Here is a tiny trained network, its code and every weight. The questions are about switching its units off for an input and a class, where a switched-off unit gives its printed mean instead of its output.

import numpy as np


def w(rows, s, z=0):
    codes = np.array(rows[::2]) - 128.0
    scale = np.full(codes.shape[1], s)
    scale[-1] = z or s
    return codes * scale


def f(y):
    return y / 2 * (1 + np.tanh(0.7978845608 * (y + 0.044715 * y**3)))


def log_softmax(a):
    a = a - a.max(-1, keepdims=True)
    return a - np.log(np.exp(a).sum(-1, keepdims=True))


def net(x, mask):
    res = np.array(x, float).reshape(1, 5) / 4 @ E
    y = f(res @ A[0][:, :-1].T + A[0][:, -1])
    res = res + np.where(mask, y, B[0][:, -1]) @ B[0][:, :-1]
    return log_softmax(res[-1] @ U[:, :-1].T + U[:, -1])


A, B = {}, {}
E = w([
[130,124,174,125,165,85,179,250,126],'x0',
[101,116,171,40,182,143,119,112,184],'x1',
[118,155,151,125,208,64,139,126,77],'x2',
[153,188,105,132,166,227,206,112,57],'x3',
[79,150,89,173,124,146,182,174,196],'x4',
],0.012)
A[0] = w([
[118,103,124,109,122,150,97,45,111,255],'n1',
[194,116,134,184,115,45,125,172,92,162],'n2',
[99,138,200,54,253,87,148,117,96,155],'n3',
[102,96,82,169,64,95,117,182,153,191],'n4',
[166,185,70,130,102,172,133,26,43,163],'n5',
[129,156,103,134,140,153,203,161,113,138],'n6',
[131,54,119,111,127,79,88,82,154,38],'n7',
],0.012,0.0043)
B[0] = w([
[127,187,111,168,75,140,134,33,213,207],'n1',
[165,170,224,91,42,141,141,89,97,189],'n2',
[87,31,197,95,186,151,49,115,159,241],'n3',
[109,129,173,96,89,114,85,27,232,197],'n4',
[2,206,175,247,152,132,181,112,93,252],'n5',
[146,185,43,200,161,175,151,185,122,187],'n6',
[123,123,101,204,100,146,197,73,169,176],'n7',
],0.0095,0.017)
U = w([
[178,150,74,129,94,149,194,176,116,85],'0',
[95,184,151,176,78,120,150,106,126,209],'1',
[99,125,108,188,204,141,167,173,54,121],'2',
[92,94,128,151,124,129,110,105,226,158],'3',
[148,10,178,45,112,119,68,124,115,156],'4',
[138,132,54,121,123,78,63,147,77,3],'5',
],0.012,0.0035)

Each question gives the input, the list of numbers given to net, and the class t.
The units are the neurons (one row each of A and B). Each row of codes is followed by its name. A weight is (code - 128) times the scale printed after its matrix; where a second scale follows, it is the last column's (A, B and U).
mask holds one flag per neuron, in row order. A switched-off neuron (its flag False) gives its mean, the last column of its row in B, instead of its output. The means were averaged over made-up inputs and are rounded, as every weight is.
A unit's drop is (log p(t) with every unit on - log p(t) with that unit switched off) / (log p(t) with every unit on - log p(t) with every unit switched off).
The circuit of an input: a set's keep is (log p(t) with only the set's units on - log p(t) with every unit switched off) / (log p(t) with every unit on - log p(t) with every unit switched off). Starting from all 7 units, units are removed one at a time, each time the one whose removal leaves the highest keep (on an exact tie, the one counted first), for as long as the keep stays at least 0.8.
units of the circuit, in order: the units of the circuit, biggest drop first
top k neurons: the k neurons with the biggest drops, biggest first
drop of u: that unit's drop, to one decimal
input [8,5,6,2,-1], class 4: units of the circuit, in order => [n3]
input [-1,5,6,-5,-8], class 4: top 3 neurons => [n3 n5 n6]
input [-2,8,8,-1,-8], class 4: top 2 neurons => [n3 n5]
input [5,1,-3,2,0], class 2: units of the circuit, in order => [n1 n4]
input [5,-5,2,2,2], class 0: units of the circuit, in order => [n5 n6]
input [6,1,-8,-3,-8], class 4: top 3 neurons => [n5 n1 n6]
input [3,-3,-4,5,-2], class 2: top 2 neurons => [n1 n4]
input [-8,2,-2,1,8], class 1: top 2 neurons => [n3 n5]
input [1,7,-7,8,8], class 0: top 2 neurons => [n5 n3]
input [3,-2,3,-5,-4], class 4: drop of n5 => 0.2
input [4,-1,0,-5,-1], class 4: drop of n6 => 0.1
input [2,3,-6,6,6], class 0: drop of n5 => 0.4
